Below is a small trained network, with its code and all its weights. Each question gives an input and a target symbol and asks what happens when units are switched off, that is, made to give their printed mean instead of their output.

import numpy as np


def w(rows, s, z=0):
    codes = np.array(rows[::2]) - 128.0
    scale = np.full(codes.shape[1], s)
    scale[-1] = z or s
    return codes * scale


def f(y):
    return y / 2 * (1 + np.tanh(0.7978845608 * (y + 0.044715 * y**3)))


def softmax(a):
    e = np.exp(a - a.max(-1, keepdims=True))
    return e / e.sum(-1, keepdims=True)


def log_softmax(a):
    a = a - a.max(-1, keepdims=True)
    return a - np.log(np.exp(a).sum(-1, keepdims=True))


def net(x, mask):
    ids = ['ΘΛΩαεηπτ'.index(c) for c in x.split()]
    T = len(ids)
    res = E[ids] + P[:T]
    u = 0
    for l in range(2):
        r = res
        for j in range(2):
            rows = slice(2 * j, 2 * j + 2)
            q, k, v = (r @ M[l][rows].T for M in (Q, K, V))
            z = softmax(np.where(np.tri(T) > 0, q @ k.T / 2**0.5, -1e9)) @ v
            o = O[l][rows]
            res = res + np.where(mask[u + j], z, o[:, -1]) @ o[:, :-1]
        u += 2
        y = f(res @ A[l][:, :-1].T + A[l][:, -1])
        res = res + np.where(mask[u : u + 4], y, B[l][:, -1]) @ B[l][:, :-1]
        u += 4
    return log_softmax(res[-1] @ U[:, :-1].T + U[:, -1])


Q, K, V, O, A, B = {}, {}, {}, {}, {}, {}
E = w([
[76,128,99,192,40,207,134,189,145,191,158,204],'Θ',
[102,169,212,126,82,219,142,212,72,154,195,132],'Λ',
[17,130,114,161,75,199,86,91,117,50,129,100],'Ω',
[167,89,131,61,9,168,166,108,42,107,14,134],'α',
[120,154,182,165,128,86,132,121,24,34,184,203],'ε',
[71,174,212,195,71,77,175,101,155,107,87,183],'η',
[100,212,167,88,157,177,176,59,132,133,163,207],'π',
[122,226,91,173,182,153,187,170,137,95,92,83],'τ',
],0.013)
P = w([
[51,178,116,88,161,99,48,254,87,152,42,214],'0',
[71,188,127,72,132,84,54,211,131,75,99,188],'1',
[92,192,122,95,127,85,72,194,138,65,107,196],'2',
[110,167,135,129,120,153,74,181,126,63,122,177],'3',
[118,168,147,138,119,161,92,167,114,73,119,160],'4',
[128,155,143,151,121,179,112,155,117,86,117,159],'5',
[138,149,149,167,125,193,121,136,103,97,118,144],'6',
[137,141,140,174,116,183,135,117,98,99,124,133],'7',
[132,140,139,176,114,183,157,105,89,114,130,124],'8',
[140,122,138,185,105,177,160,84,91,119,131,110],'9',
[141,117,130,186,105,174,175,70,78,130,138,93],'10',
[125,120,118,194,95,164,198,55,67,141,145,82],'11',
[127,113,109,188,81,164,200,49,69,147,161,70],'12',
[136,99,116,195,77,170,211,33,71,164,171,61],'13',
],0.008)
Q[0] = w([
[68,141,107,120,127,98,149,128,137,153,152,111],'0.h1',
[178,89,166,159,114,145,178,112,92,126,123,134],'0.h1',
[148,58,141,153,114,172,124,122,103,127,154,127],'0.h2',
[42,244,162,233,14,242,249,73,6,114,116,165],'0.h2',
],0.011)
K[0] = w([
[156,95,134,182,148,173,175,85,120,141,179,77],'0.h1',
[161,128,106,43,91,154,124,151,93,102,44,153],'0.h1',
[51,97,150,160,111,92,162,108,66,170,246,146],'0.h2',
[173,112,120,206,146,137,255,42,148,147,165,45],'0.h2',
],0.0089)
V[0] = w([
[228,2,123,64,93,125,168,96,117,121,73,118],'0.h1',
[59,190,126,130,110,160,138,79,95,78,113,184],'0.h1',
[132,66,80,146,62,184,88,198,58,61,197,111],'0.h2',
[67,55,228,145,72,140,98,80,130,118,180,221],'0.h2',
],0.0059)
O[0] = w([
[254,216,113,89,109,56,226,152,187,106,158,136,89],'0.h1',
[82,97,155,148,75,141,77,118,138,58,163,131,254],'0.h1',
[199,45,90,132,103,110,47,156,69,100,206,76,87],'0.h2',
[148,227,93,164,59,95,50,102,60,181,121,136,191],'0.h2',
],0.0065,0.0081)
A[0] = w([
[75,159,150,189,178,186,103,164,155,131,127,109,39],'0.n1',
[229,194,134,147,60,144,138,203,163,151,142,198,139],'0.n2',
[167,184,182,31,182,119,182,254,53,238,130,94,254],'0.n3',
[237,177,155,20,166,93,140,77,104,37,176,169,255],'0.n4',
],0.0055,0.0006)
B[0] = w([
[117,184,137,159,148,44,125,144,164,135,146,147,254],'0.n1',
[85,157,107,95,63,147,131,153,126,121,165,120,213],'0.n2',
[158,130,254,105,194,155,86,123,127,114,120,124,120],'0.n3',
[114,136,40,166,118,177,161,127,151,74,194,143,175],'0.n4',
],0.0087,0.0043)
Q[1] = w([
[56,179,176,173,16,134,92,92,5,134,88,168],'1.h1',
[219,156,28,101,156,59,127,235,150,117,56,10],'1.h1',
[219,69,169,105,245,28,127,151,242,171,86,123],'1.h2',
[96,168,145,135,124,82,174,92,124,87,122,209],'1.h2',
],0.011)
K[1] = w([
[206,112,101,85,96,199,226,26,101,172,106,95],'1.h1',
[41,128,198,151,186,129,55,144,160,134,197,240],'1.h1',
[101,169,113,76,141,144,53,254,144,75,68,130],'1.h2',
[112,119,145,119,148,109,137,48,204,221,140,131],'1.h2',
],0.0086)
V[1] = w([
[91,193,117,107,156,146,149,88,183,106,254,176],'1.h1',
[153,52,168,48,97,136,91,65,120,161,86,163],'1.h1',
[144,131,181,173,158,42,161,154,24,84,83,165],'1.h2',
[149,104,106,104,199,193,106,53,36,178,198,145],'1.h2',
],0.0078)
O[1] = w([
[131,200,171,59,158,61,126,27,255,22,52,191,139],'1.h1',
[95,101,84,127,107,202,89,93,16,231,200,190,121],'1.h1',
[150,145,128,222,138,64,165,137,93,75,174,215,223],'1.h2',
[102,129,146,34,138,65,75,148,197,61,188,212,3],'1.h2',
],0.0071,0.0066)
A[1] = w([
[109,117,190,74,50,94,96,128,210,50,136,170,255],'1.n1',
[134,205,174,174,170,109,196,88,204,115,31,146,5],'1.n2',
[136,140,149,159,141,97,101,26,145,1,107,120,124],'1.n3',
[138,68,127,243,53,129,121,146,36,143,175,108,110],'1.n4',
],0.0064,0.0025)
B[1] = w([
[166,39,99,198,221,170,153,16,63,196,160,160,182],'1.n1',
[101,79,86,57,166,134,97,137,91,113,201,68,207],'1.n2',
[107,138,132,61,99,138,171,241,129,205,112,181,196],'1.n3',
[191,147,117,100,165,2,101,161,222,132,64,33,253],'1.n4',
],0.0059,0.017)
U = w([
[104,109,32,142,117,131,139,221,200,253,172,166,1],'Θ',
[160,140,194,107,161,141,110,191,66,187,194,101,87],'Λ',
[101,89,111,155,158,135,37,19,104,60,152,35,118],'Ω',
[173,73,111,45,100,141,104,136,54,131,69,113,242],'α',
[169,121,65,179,162,72,116,123,107,67,215,161,57],'ε',
[101,214,232,159,79,59,178,93,243,65,62,176,158],'η',
[76,177,93,191,128,194,137,86,23,161,168,190,129],'π',
[116,77,142,168,178,172,202,170,181,75,139,125,184],'τ',
],0.0069,0.0051)

Each question gives the input, a string of symbols that net reads in full, and the target symbol t.
The units are the heads (2 rows each of Q, K, V and O) and the neurons (one row each of A and B). Each row of codes is followed by its name. A weight is (code - 128) times the scale printed after its matrix; where a second scale follows, it is the last column's (O, A, B and U).
mask holds one flag per unit, layer by layer, with each layer's heads first. A switched-off unit (its flag False) gives its mean, the last column of its rows in O or B, instead of its output. The means were averaged over made-up inputs and are rounded, as every weight is.
A unit's drop is (log p(t) with every unit on - log p(t) with that unit switched off) / (log p(t) with every unit on - log p(t) with every unit switched off).
The circuit of an input: a set's keep is (log p(t) with only the set's units on - log p(t) with every unit switched off) / (log p(t) with every unit on - log p(t) with every unit switched off). Starting from all 12 units, units are removed one at a time, each time the one whose removal leaves the highest keep (on an exact tie, the one counted first), for as long as the keep stays at least 0.8.
circuit, biggest first: the units of the circuit, biggest drop first
unit that matters most: the unit with the biggest drop
top k neurons: the k neurons with the biggest drops, biggest first
k most important neurons of layer l: the k neurons of layer l with the biggest drops, biggest first
heads that matter: for each layer, one digit per head in row order, 1 if its drop is at least 0.15 and else 0, layers parted by /
input Θ η Θ Ω, target η: circuit, biggest first	(1.h1)
input η π τ η, target τ: heads that matter	01 / 10
input Θ Ω Λ, target Ω: circuit, biggest first	(1.n3 0.h1)
input η η η Θ, target η: heads that matter	00 / 01
input π η η α Ω τ Ω α π ε, target π: 2 most important neurons of layer 1	(1.n4 1.n1)
input η Θ τ π τ Ω η, target τ: circuit, biggest first	(1.h1 1.n2 1.n3 1.n1)
input α η Λ ε α, target ε: 2 most important neurons of layer 0	(0.n4 0.n2)
input Θ ε Ω, target ε: circuit, biggest first	(1.h2 0.h2)
input Λ Ω π η, target π: circuit, biggest first	(1.n1 1.n4 0.h1 1.h1)
input Ω η η τ Ω α Θ ε α, target ε: circuit, biggest first	(0.h1 0.h2 1.h2 0.n4)
input η Λ τ α π Ω α, target π: heads that matter	10 / 01
input α π Θ τ Θ α, target τ: circuit, biggest first	(0.h1 0.h2 0.n4)
input π τ Λ Ω, target τ: 2 most important neurons of layer 1	(1.n3 1.n1)
input η α π η α τ Θ, target τ: unit that matters most	0.h1
input τ η τ η π Ω Λ, target π: 3 most important neurons of layer 1	(1.n4 1.n1 1.n2)
input π π π Ω Θ, target π: heads that matter	10 / 11
input α η π Θ π π Θ Λ α Ω η η ε, target η: circuit, biggest first	(1.n2 1.n1)
input π η τ, target τ: top 2 neurons	(1.n2 1.n3)
input Ω Θ η Ω Λ η η π τ ε Λ, target τ: circuit, biggest first	(0.h2 1.h1 1.n1)
input Ω ε Θ, target ε: circuit, biggest first	(0.h2 1.h2 1.n3)
input π η τ π, target τ: unit that matters most	1.h1
input α ε η Ω η Θ Ω α Λ η ε, target η: top 4 neurons	(0.n4 1.n4 1.n2 1.n1)
input τ η η Θ Θ ε Λ τ η π ε Θ ε Θ, target ε: circuit, biggest first	(1.h2 0.h2 1.n3)
input ε η Ω Θ ε Λ η π π π η ε π ε, target π: top 3 neurons	(1.n1 1.n4 1.n3)
input Ω Θ α η η π η α α α τ Λ, target τ: heads that matter	11 / 00
input Λ ε α Ω τ α ε, target τ: heads that matter	11 / 00
input π Ω Λ π Θ τ Θ, target τ: heads that matter	01 / 10
input η η π τ η ε, target τ: heads that matter	01 / 10
input π π Λ Ω τ η Ω, target τ: top 3 neurons	(1.n3 1.n2 0.n1)
